Below are the code and all the weights of a small trained network. Each question names an input and a class and asks about switching units off, where a switched-off unit gives its printed mean instead of its output.

import numpy as np


def w(rows, s, z=0):
    codes = np.array(rows[::2]) - 128.0
    scale = np.full(codes.shape[1], s)
    scale[-1] = z or s
    return codes * scale


def norm(h):
    return h / np.sqrt((h * h).mean(-1, keepdims=True) + 1e-5)


def f(y):
    return y / 2 * (1 + np.tanh(0.7978845608 * (y + 0.044715 * y**3)))


def log_softmax(a):
    a = a - a.max(-1, keepdims=True)
    return a - np.log(np.exp(a).sum(-1, keepdims=True))


def net(x, mask):
    res = np.array(x, float).reshape(1, 5) / 4 @ E
    u = 0
    for l in range(2):
        y = f(norm(res) @ A[l][:, :-1].T + A[l][:, -1])
        res = res + np.where(mask[u : u + 4], y, B[l][:, -1]) @ B[l][:, :-1]
        u += 4
    return log_softmax(norm(res)[-1] @ U[:, :-1].T + U[:, -1])


A, B = {}, {}
E = w([
[135,10,163,191],'x0',
[244,120,166,92],'x1',
[133,65,2,85],'x2',
[128,127,128,128],'x3',
[91,97,175,52],'x4',
],0.0097)
A[0] = w([
[146,20,157,170,41],'0.n1',
[160,101,79,81,69],'0.n2',
[77,81,187,11,131],'0.n3',
[251,113,148,82,2],'0.n4',
],0.013,0.0061)
B[0] = w([
[161,94,135,157,224],'0.n1',
[169,102,138,90,171],'0.n2',
[147,148,99,165,253],'0.n3',
[3,153,86,174,201],'0.n4',
],0.032,0.0046)
A[1] = w([
[238,165,57,223,139],'1.n1',
[172,228,179,211,108],'1.n2',
[139,247,104,37,49],'1.n3',
[154,96,34,110,5],'1.n4',
],0.012,0.0024)
B[1] = w([
[126,252,111,81,255],'1.n1',
[117,79,127,49,236],'1.n2',
[177,57,140,237,205],'1.n3',
[89,102,244,93,184],'1.n4',
],0.021,0.0078)
U = w([
[7,116,94,185,127],'0',
[139,176,123,122,255],'1',
[231,112,151,231,67],'2',
[149,78,229,43,49],'3',
],0.015,0.0067)

Each question gives the input, the list of numbers given to net, and the class t.
The units are the neurons (one row each of A and B). Each row of codes is followed by its name. A weight is (code - 128) times the scale printed after its matrix; where a second scale follows, it is the last column's (A, B and U).
mask holds one flag per neuron, layer by layer. A switched-off neuron (its flag False) gives its mean, the last column of its row in B, instead of its output. The means were averaged over made-up inputs and are rounded, as every weight is.
A unit's drop is (log p(t) with every unit on - log p(t) with that unit switched off) / (log p(t) with every unit on - log p(t) with every unit switched off).
The circuit of an input: a set's keep is (log p(t) with only the set's units on - log p(t) with every unit switched off) / (log p(t) with every unit on - log p(t) with every unit switched off). Starting from all 8 units, units are removed one at a time, each time the one whose removal leaves the highest keep (on an exact tie, the one counted first), for as long as the keep stays at least 0.8.
circuit, biggest first: the units of the circuit, biggest drop first
unit that matters most: the unit with the biggest drop
k most important neurons: the k neurons with the biggest drops, biggest first
k most important neurons of layer l: the k neurons of layer l with the biggest drops, biggest first
input [-6,4,-6,-7,0], class 2: 2 most important neurons of layer 0 => (0.n1, 0.n3)
input [8,-6,-6,-4,5], class 2: unit that matters most => 0.n4
input [-4,3,-3,-4,-3], class 2: 3 most important neurons => (1.n3, 0.n1, 0.n3)
input [5,-2,8,6,-4], class 3: circuit, biggest first => (1.n4, 0.n4)
input [2,-4,-2,6,5], class 1: circuit, biggest first => (0.n3, 1.n1)
input [3,-4,-8,-3,5], class 3: 3 most important neurons => (0.n4, 1.n2, 1.n1)
input [2,4,5,-4,-3], class 3: 4 most important neurons => (0.n2, 1.n4, 0.n3, 1.n3)
input [-5,1,-8,8,3], class 3: 2 most important neurons => (1.n2, 0.n2)
input [6,6,4,3,-1], class 0: 2 most important neurons => (0.n4, 1.n3)
input [2,1,4,-6,8], class 1: 2 most important neurons => (0.n3, 1.n1)
input [0,8,-8,-4,7], class 0: 4 most important neurons => (0.n4, 0.n2, 0.n1, 1.n4)
input [-7,-6,-4,-2,1], class 2: circuit, biggest first => (1.n3, 0.n4)
input [0,-2,-4,2,-3], class 3: 2 most important neurons => (0.n4, 0.n3)
input [7,1,1,-5,-8], class 1: most important neuron of layer 0 => (0.n2)
input [-8,6,4,7,1], class 2: 2 most important neurons => (1.n3, 0.n2)
input [0,-2,0,-8,4], class 1: 2 most important neurons of layer 0 => (0.n3, 0.n4)
input [-2,4,6,1,-5], class 3: 4 most important neurons => (1.n4, 0.n2, 0.n3, 0.n1)
input [7,3,-8,2,-5], class 3: 3 most important neurons => (1.n2, 1.n3, 0.n3)
input [-8,-3,8,-3,-7], class 2: 2 most important neurons of layer 1 => (1.n3, 1.n2)
input [7,0,-2,-2,4], class 2: unit that matters most => 0.n1
input [3,-2,-5,1,6], class 1: 2 most important neurons of layer 1 => (1.n1, 1.n4)
input [-8,-2,-6,-3,6], class 2: 2 most important neurons of layer 0 => (0.n4, 0.n1)
